Each row has a name. Each piece below is followed by the name of the row it came from, unless a question asks for something else. Each question is about the rows just above it. Places in a row count from 0.

k729: [-1.6  3.3 -3.4  4.0 -2.6 -0.7  1.6 -0.9 -5.4 -1.9 -4.5  0.7 -4.6  4.3
  2.7  0.7 -2.6 -0.1 -1.0  1.1  1.8  0.6 -2.9 -1.5  0.6 -1.4]
k118: [  8.0   3.8 -24.2  -0.5  11.4   1.4  -4.1 -66.2 -21.2  20.8  80.2  -1.5
 -28.8  51.9  34.1 -30.2 -30.0 -37.5   6.5 -36.2  52.6  34.5   6.0  -7.5
 -20.0   3.3]
k678: [-1.6  3.3 -3.4  4.0 -2.6 -0.7  1.6 -0.9 -5.4 -1.9 -4.5  0.7 -4.6  4.3
  2.7  0.7 -2.6 -0.1 -1.0  1.1  1.8  0.6 -2.9 -5.5  0.6 -2.6]
k145: [  4.1  17.0   2.8   5.1 -13.0   1.7  -1.6  41.3  -7.9 -10.2 -51.7  20.9
  10.0 -13.4 -25.5  12.2  13.4  15.1  -5.6   6.4 -21.9 -13.1   0.1   1.0
   6.3  -1.1]
k696: [-1.6  3.3 -3.4  4.0 -2.6 -0.7  1.6 -0.9 -5.4 -1.9 -4.5  0.7 -4.6  4.3
  2.7  0.7 -2.6 -0.1 -1.0  1.1  1.8  0.6 31.5 -5.5  0.6 -2.6]
k388: [  4.1  17.0   2.8   5.1 -13.0   1.7  -1.6  41.3  -7.9 -10.2 -51.7  20.9
  10.0 -13.4 -25.5  12.2  15.6  22.4  -4.7  20.8 -29.0 -19.0   5.3  -5.0
   1.6   7.8]
[-1.6  3.3 -3.4  4.0 -2.6 -0.7  1.6 -0.9 -5.4 -1.9 -4.5  0.7 -4.6  4.3
  2.7  0.7 -2.6 -0.1 -1.0  1.1  1.8  0.6 -2.9 -1.5  0.6 -1.4] is in which row?
k729
[6.0] is at row and place
k118, 22
Where in the named rows is [6.5]?
k118, 18

k145: [-1.6 -7.1 -3.5 11.7  2.7 -2.5  0.2 -7.0  2.2  3.7  0.9  3.0  3.2  0.9
 -1.9 -5.3  6.7  1.1 -1.3 -1.2 -0.1  2.8 -2.9]
k100: [-10.0  29.2   4.8  12.7   3.9  67.0  14.1  10.4  -8.3 -12.7  -3.3  -3.5
   3.5  10.8  -0.9   0.1  -8.2  -7.3  -2.6   7.4   3.2   5.2   0.9]
k536: [ 0.2 -7.7 -3.7  0.4  8.0  5.5  0.5 -2.3  3.0  8.0  4.8  1.8  1.3  4.2
 -2.0 -7.3  7.7 -1.1  1.2 -2.6  0.3 -2.4 -5.4]
k195: [-2.2 -6.4 -2.0 -7.3 -0.6 -4.9 -2.8 -0.2  2.8  0.2  2.4 -0.2  0.5  2.0
 -1.8 -3.6  1.1  0.0  2.3  0.7  0.5  3.5  0.1]
k729: [-5.3 -5.1 -3.9 -1.8  1.5 -3.3 -0.7 -3.0  4.1  1.7  1.2  0.6  1.9  4.3
 -2.7 -4.2  3.3 -1.5  0.9  1.2  0.5  2.7 -1.2]
k118: [ 0.2 -7.7 -3.7  0.4  8.0 -5.3  0.5 -2.3  3.0  8.0  4.8  1.8  3.4 -7.1
 -1.5  1.3  5.9  4.0 -1.8 -0.5 -1.4  9.3  1.9]
k738: [  3.1  -6.4   4.8 -20.8   5.6  -3.6   0.4   6.4  -0.5   2.8   4.9  -1.7
  -4.4   6.1   0.5   2.0  -0.2   1.3   4.6  -0.9   1.2   1.2  -0.3]
k765: [ 5.2 -0.4  6.1  2.3 -4.7 -5.2 -1.2 -5.5  1.2 -4.9 -1.1 -2.5  0.3 -3.0
 -0.5 -2.7  1.6  5.4 -1.7 -1.3 -0.3  0.2  2.2]
k696: [  1.7   2.9   5.5   2.4 -12.3 -15.8   1.9  -6.4   0.8 -18.3 -15.5 -17.1
   0.4  -1.2  -0.2 -19.8  -5.8   0.1 -10.6  -0.3  -1.5  -4.1   3.6]
k993: [  1.7   1.9   1.8  -5.4 -11.0  -5.6  -0.2  -3.5  -0.1 -15.2 -12.8  -5.0
  -2.9  -2.6   0.8  -3.6  -4.2  -4.8  -3.6  -0.4  -1.9   2.0   3.4]
k388: [ -1.0  10.6  -6.1  19.3  -3.3 -12.7   0.1  -0.6  -4.5   6.8  -0.5  -1.2
   4.0 -11.0   1.7   0.3  -3.8   1.3   2.3   0.1  -1.5 -14.5  -0.2]
Row and place of [2.9] in the named rows:
k696, 1
Where in the named rows is [5.4]?
k765, 17
Row and place of [-8.2] in the named rows:
k100, 16
[ 0.2 -7.7 -3.7  0.4  8.0  5.5  0.5 -2.3  3.0  8.0  4.8  1.8  1.3  4.2
 -2.0 -7.3  7.7 -1.1  1.2 -2.6  0.3 -2.4 -5.4] is in which row?
k536

k195: [ 14.2  30.8  -8.7  30.9  13.4  45.9  28.3  -0.1  12.3 -50.2  -3.4 -15.0
  -7.8 -19.4 -16.5   6.8  14.7 -18.2 -37.8  -9.3 -38.3 -30.4  -5.2  45.9
 -13.3  18.4 -36.2 -23.7  13.7  12.0 -52.7 -21.0  -2.8 -48.0 -20.5  -8.0
 -31.6 -30.1 -31.8]
k993: [-23.7 -43.7  -0.5 -27.1  -4.1 -27.4 -21.2  -8.6  10.9  28.5  17.5  10.0
 -36.2   5.2   2.2  -6.4 -25.7  19.1  15.3   0.1  30.3  26.8   1.7 -49.1
   1.9 -23.7  17.9  10.0  -6.6 -47.1  46.9  25.8  -2.8  29.2  26.3  16.4
  20.2   4.0  25.6]
k118: [-20.5  14.7 -63.7   7.0  -5.3 -19.8  11.0 -29.9   8.2  -4.4  -2.3 -81.9
  -3.9 -17.5 -36.3   7.7  25.6 -20.1  18.0  -1.1  53.6 -25.4 -55.0  16.8
  37.6 -15.6 -24.6 -30.2 -13.8  -5.4 -25.8  13.7 -26.9  34.1 -46.5  14.8
   2.1 -32.5  13.5]
k536: [ -2.9  13.2 -23.3  -4.8  10.2  -3.8   3.2 -19.1   9.4 -24.7  30.3 -39.1
  23.1 -24.8 -28.4 -15.4   1.2  11.8 -22.9   5.5 -23.6  21.9 -17.1  31.1
  -7.9  15.6 -29.0  16.3 -17.4  25.4  38.5  18.5 -18.2  -3.0  27.2 -17.8
  29.1 -20.5 -52.0]
k765: [-27.8 -24.2  52.2 -12.6  20.3   6.7   8.3  -1.1 -25.0  25.3  25.6  56.6
 -34.1  51.9  -3.6 -22.2  -2.9  -0.4  16.0 -33.4  54.3   1.0  57.0  -2.4
  -2.5 -23.7  67.7   0.4  23.6 -33.9  24.6  52.9   7.7  35.4  10.8  -1.7
  34.5  -2.9  20.7]
Where in the named rows is [11.0]?
k118, 6
[-8.0] is at row and place
k195, 35
[-7.9] is at row and place
k536, 24
Where in the named rows is [8.3]?
k765, 6

k388: [-45.8  28.8 -17.4  -9.2   0.9   0.2 -15.0]
k729: [-28.8 -48.5 -71.0   0.1  10.3 -54.0 -15.7]
k765: [-49.4 -17.6  43.6  -9.1   8.4  15.3 -13.4]
k145: [ 55.6 -19.3  12.0   4.6 -11.9  15.8   5.0]
k118: [ 55.6 -19.3  12.0  11.0 -11.9  15.8   5.0]
k195: [-16.2 -17.6   0.1   8.5  -1.9 -55.0  12.8]
[8.4] is at row and place
k765, 4
Row and place of [-17.4] in the named rows:
k388, 2
[-9.2] is at row and place
k388, 3
Where in the named rows is [4.6]?
k145, 3
asked: [-28.8 -48.5 -71.0   0.1  10.3 -54.0 -15.7]
k729
Where in the named rows is [8.5]?
k195, 3

k536: [ 53.1 -38.8   2.1  49.5  37.2  19.0 -13.5]
k118: [ 12.1   2.9 -28.0 -17.8 -24.0 -34.5 -28.0]
k678: [ 17.7 -52.2  59.1  -9.8 -20.3  22.2 -21.1]
k696: [-25.9   7.8 -32.1   8.6 -46.7 -13.7 -42.1]
k100: [-38.7  21.0  -0.5  20.2 -34.9   3.0  21.5]
k993: [ -1.5 -37.8 -38.1  -2.4  -0.7 -37.8  29.7]
k765: [ 60.5 -38.8 -12.8  18.0  11.0  21.1   7.4]
k195: [ 19.0  -0.8  38.6  -9.8 -20.3  22.2 -13.8]
k729: [ 17.8 -52.2  59.1  19.7 -30.3 -46.7 -27.6]
[21.1] is at row and place
k765, 5
[-30.3] is at row and place
k729, 4
[29.7] is at row and place
k993, 6
[-13.8] is at row and place
k195, 6
Where in the named rows is [17.8]?
k729, 0
Where in the named rows is [3.0]?
k100, 5
Where in the named rows is [18.0]?
k765, 3

k100: [ 18.2  22.8  33.9  30.3  25.8  19.8  10.8  -3.8  -9.5 -29.8 -32.8 -32.1
 -17.5  -6.5   6.2  21.0  15.2  36.6  35.8  27.2  15.6  -0.4  -9.0 -25.3
 -36.6 -31.0 -23.8 -13.2 -13.5   8.8  28.9  39.0  36.6  28.0  12.9  -4.6
 -11.8 -31.3 -33.5 -38.7 -34.0 -25.1]
k765: [-38.5 -44.7 -55.2 -60.1 -62.8 -56.0 -46.7 -35.1 -16.6  -4.9  21.0  26.4
  33.0  40.9  49.6  56.1  55.7  52.7  46.0  34.9  23.0  18.3   5.1  -1.8
  -9.5 -27.9 -34.6 -39.5 -39.3 -48.2 -51.8 -49.6 -51.9 -45.3 -28.9 -11.4
   1.4  13.6  28.5  45.7  50.2  47.6]
k729: [ 42.8  50.7  42.8  25.8   4.7 -16.3 -38.1 -47.1 -51.8 -38.1 -26.5  -4.6
  12.8  32.0  -9.1  49.4  39.1  15.2  -5.1 -26.6 -47.4 -47.4 -48.8 -43.4
 -23.0   8.6  26.9  43.1  52.9  47.9  39.9  23.6   2.0 -27.9 -42.8 -56.4
 -54.0 -38.2 -17.0   7.7  34.8  41.2]
Where in the named rows is [-9.0]?
k100, 22
Row and place of [18.3] in the named rows:
k765, 21

k536: [-29.1  28.5  -5.6  -8.8  20.2  13.1  -9.1   6.3  27.7  -7.0   6.0   5.6
 -11.3 -37.3  19.9  26.4  22.8  -8.4  15.3  23.9   7.8  17.4  25.4  21.1
 -49.9   8.9 -37.5  -2.0  29.9  17.9  -5.5 -58.6 -43.2   7.3 -50.6 -18.0
  35.9  22.6   6.7 -15.7  22.1 -58.0  29.0 -39.2  15.4 -53.8  -5.2   9.5
   9.0  29.2   6.4 -55.1 -27.1]
k678: [ 24.9 -37.8 -16.6 -15.1 -22.6 -30.1  -8.1 -24.5 -46.4  -0.1 -19.9 -17.1
   5.3  28.6 -47.9 -28.0 -35.7 -13.4 -34.0 -43.4 -18.3 -29.2 -44.2 -44.5
  36.5 -27.9  36.1  -6.8 -48.7 -23.8  -3.8  60.2  34.1 -17.4  49.9  15.4
 -47.6 -39.1 -29.8  15.7 -36.1  62.0 -43.4  42.8 -34.9  54.6  -0.1 -18.7
 -14.5 -48.3 -27.2  57.5  34.4]
k145: [ -3.6 -23.0 -57.7 -70.3  65.6 -21.7 -73.5 -45.2 -39.7 -38.3  46.7 -34.9
 -36.8 -31.3 -23.3  44.8 -35.2 -14.4  19.9 -49.6  20.9 -39.7 -44.1 -50.2
 -38.0  31.4 -44.5  30.7 -62.1  71.1  -0.2 -21.0 -48.6  29.3 -41.2  26.5
 -23.4  64.1 -70.1  72.4 -48.3 -15.2 -30.5  -9.7 -47.3 -12.1  62.4  79.9
  79.5 -45.7 -25.9 -23.9  -0.3]
k993: [  6.9   5.7  -0.3  -8.0   2.0  -5.1   3.8  -5.5  -3.7  10.5   3.7   8.7
  -5.7   1.3  -4.9   5.2   7.5  -4.7 -12.0  -9.5  -7.9   6.1   0.5 -10.6
   1.5   1.1  -1.6   2.7  -1.6   2.5   5.7   3.1   1.9   3.9   1.1   0.1
   2.8  -2.4  -3.9  -1.5   3.3   4.8  -3.7  -1.2  -2.1   0.5   2.8  -1.1
   1.5  -2.6  -9.1   4.5  10.3]
k696: [ 24.9 -37.8 -16.6 -15.1 -22.6 -30.1  -8.1 -24.5 -46.4  -0.1 -19.9 -17.1
   5.3  28.6 -47.9 -28.0 -35.7 -13.4 -34.0 -43.4 -18.3 -29.2 -44.2 -44.5
  36.5 -27.9  36.1  -6.8 -48.7 -23.8  -3.8  60.2  34.1 -17.4  49.9  15.4
 -47.6  16.1 -29.8  15.7 -36.1  62.0 -43.4  42.8 -34.9  54.6  -0.1 -18.7
 -14.5 -48.3 -27.2  57.5  34.4]
k100: [ 24.1  20.7   9.6 -26.9  -2.9 -43.0 -10.7 -34.5 -21.4   1.8  28.8  -1.2
 -28.0   6.0   4.3  23.2  25.0 -15.6 -20.5 -21.4  -4.1  -3.2  30.4 -20.1
 -28.1  22.7 -48.0  35.3   1.7  15.1  37.8 -31.1  -3.9  40.3 -40.0 -13.4
   6.9  21.3   3.4  -3.4  -7.1 -26.4 -26.5 -39.1  25.5 -38.1   0.4  -5.0
  20.1 -18.5 -27.7 -10.3  10.7]
k729: [ 42.1   6.7  38.7 -15.1  -1.7 -55.3   3.4 -44.4 -36.8  -5.2  29.2 -13.3
 -37.5  26.7  11.1  -4.7  26.3  -9.9 -34.7 -28.1 -21.7 -17.0  49.8 -20.7
 -17.8  31.5 -56.9  46.4   4.6 -12.2  56.9 -32.9  15.1  50.5 -42.0  60.1
  -9.0   9.1  27.9 -25.2 -18.4 -29.6 -47.6 -56.2  49.2 -44.1 -25.3 -34.4
  -3.1 -31.7 -35.8  -5.1   3.0]
Row and place of [31.4] in the named rows:
k145, 25
Where in the named rows is [26.4]?
k536, 15
Where in the named rows is [-49.9]?
k536, 24

k388: [ 15.1  15.1  25.6  -6.9  10.3  -8.7 -38.4   7.1 -58.5 -35.9  -5.7  39.1
 -27.6  -2.7  39.8  -2.1  -0.5  -2.9  37.0 -17.5 -19.6   9.8 -53.0   7.6
  13.5  15.4 -25.2  24.6 -29.5   3.4  49.6 -30.2   3.9 -11.1  30.5   8.5
  24.1]
k678: [-13.1  -4.8 -54.4 -37.8 -26.3 -47.5  18.2 -32.9  12.5  56.9 -49.8  -0.1
  27.9 -57.3  17.2 -23.4  -2.8 -45.9  -4.0 -34.2  11.4  -4.2  56.0 -24.5
 -20.0  13.4   6.7  31.5 -12.9 -34.5  13.1  -6.3 -10.9  48.9  17.9 -32.6
 -32.3]
k738: [ -6.5 -24.1  24.1 -26.0  16.4 -27.3  55.9   7.6  52.6  29.4 -18.6  23.3
  24.6 -28.4  12.2 -31.8 -20.8 -23.7  18.1  -4.0   7.5 -23.3  23.5  -1.4
  13.3 -33.5  33.9  -9.6  20.0  -2.9  13.1  45.1  -9.7  20.0   4.0 -37.0
   9.7]
k118: [-15.9 -15.0 -21.9  17.4 -28.8  43.3 -17.0 -19.9  15.1   5.2  30.5 -26.8
 -39.0   3.5  17.8  44.0  21.1  27.2  -4.0 -12.2  -2.9  -0.7 -17.1   0.0
  -9.0  30.2  25.0  16.4  -9.8   6.6  11.3  14.6  -7.0  17.5  -4.0  43.2
   2.9]
[-12.2] is at row and place
k118, 19
Row and place of [0.0] in the named rows:
k118, 23
Row and place of [56.0] in the named rows:
k678, 22
[17.9] is at row and place
k678, 34

k765: [ 23.4 -10.5  39.3 -11.1 -33.3 -11.9  36.2 -17.3  30.8  12.9  -0.2  25.8
 -14.2 -25.5 -28.1  21.1  -3.3  30.3 -43.9 -24.0  41.8 -22.7  34.2  41.9
  27.3  20.2]
k696: [ 10.4  13.5 -39.5 -11.9  36.0  10.9 -36.2  13.7 -36.5 -34.6 -17.2  15.0
  -6.8  27.8  18.7 -35.1 -12.4   1.9  41.8  23.0 -43.3  20.1 -36.5  -3.5
  11.8 -39.6]
k145: [-39.9   2.1 -20.4  10.9  13.6   4.9 -16.6  12.9  -5.7  12.4  15.4 -42.3
  17.6  14.7  14.4 -14.3  11.4 -33.3  16.9   6.0 -17.3   0.3 -15.8 -28.7
 -41.8   7.3]
k195: [-32.6 -15.8  23.8  32.3 -17.3 -11.6 -15.6 -15.5  27.7  41.3  36.3 -33.0
  29.4  -6.2 -12.0  21.3  39.6 -27.1 -30.4 -13.8  27.2 -15.5  16.6  -7.1
 -30.4  35.4]
k729: [  1.6  28.4   2.1 -55.6 -23.8  32.8   4.4  44.9  -8.2 -13.8 -36.2  -0.6
 -76.1 -47.5  17.4  -6.8 -37.7   0.1  -0.9  11.0   4.6   5.1  -5.5   0.4
   0.4 -11.2]
Where in the named rows is [-20.4]?
k145, 2
[27.3] is at row and place
k765, 24

k696: [-67.5   3.5  46.7  34.0 -58.1  35.0 -46.7 -35.6  -8.3 -29.2  12.0  41.1
  40.7 -45.2  -1.9 -39.2]
k100: [ 33.6  35.9 -10.1  -5.6  27.0  -6.5  -4.4  58.1  44.3 -76.1  22.9  -4.5
 -16.9  26.8  35.6 -58.2]
k118: [-67.5   3.5  46.7  34.0 -58.1  35.0 -46.7 -35.6  -8.3 -29.2  12.0  41.1
  40.7 -45.2  -1.9  14.7]
Row and place of [-4.5] in the named rows:
k100, 11
Row and place of [-10.1] in the named rows:
k100, 2

k729: [-42.1   7.6 -25.8  49.3 -41.8 -28.4]
k388: [-1.7 16.9 19.2 29.2  5.3 12.1]
k738: [-23.2 -31.5  45.3  -6.3 -29.4  -3.9]
k100: [-44.0  29.3  17.0  22.0   6.2  -1.5]
k118: [  4.9   2.6 -18.1  24.6  51.3 -16.5]
k696: [  5.1 -54.7 -32.0  49.7 -22.1  23.8]
k678: [-12.0  -0.4   8.4  52.4 -32.1   2.6]
k765: [-31.7   6.9   7.5  60.2 -18.8 -73.5]
k536: [ 20.4  10.0 -30.7  57.8  37.6 -11.6]
Where in the named rows is [29.2]?
k388, 3
[-3.9] is at row and place
k738, 5

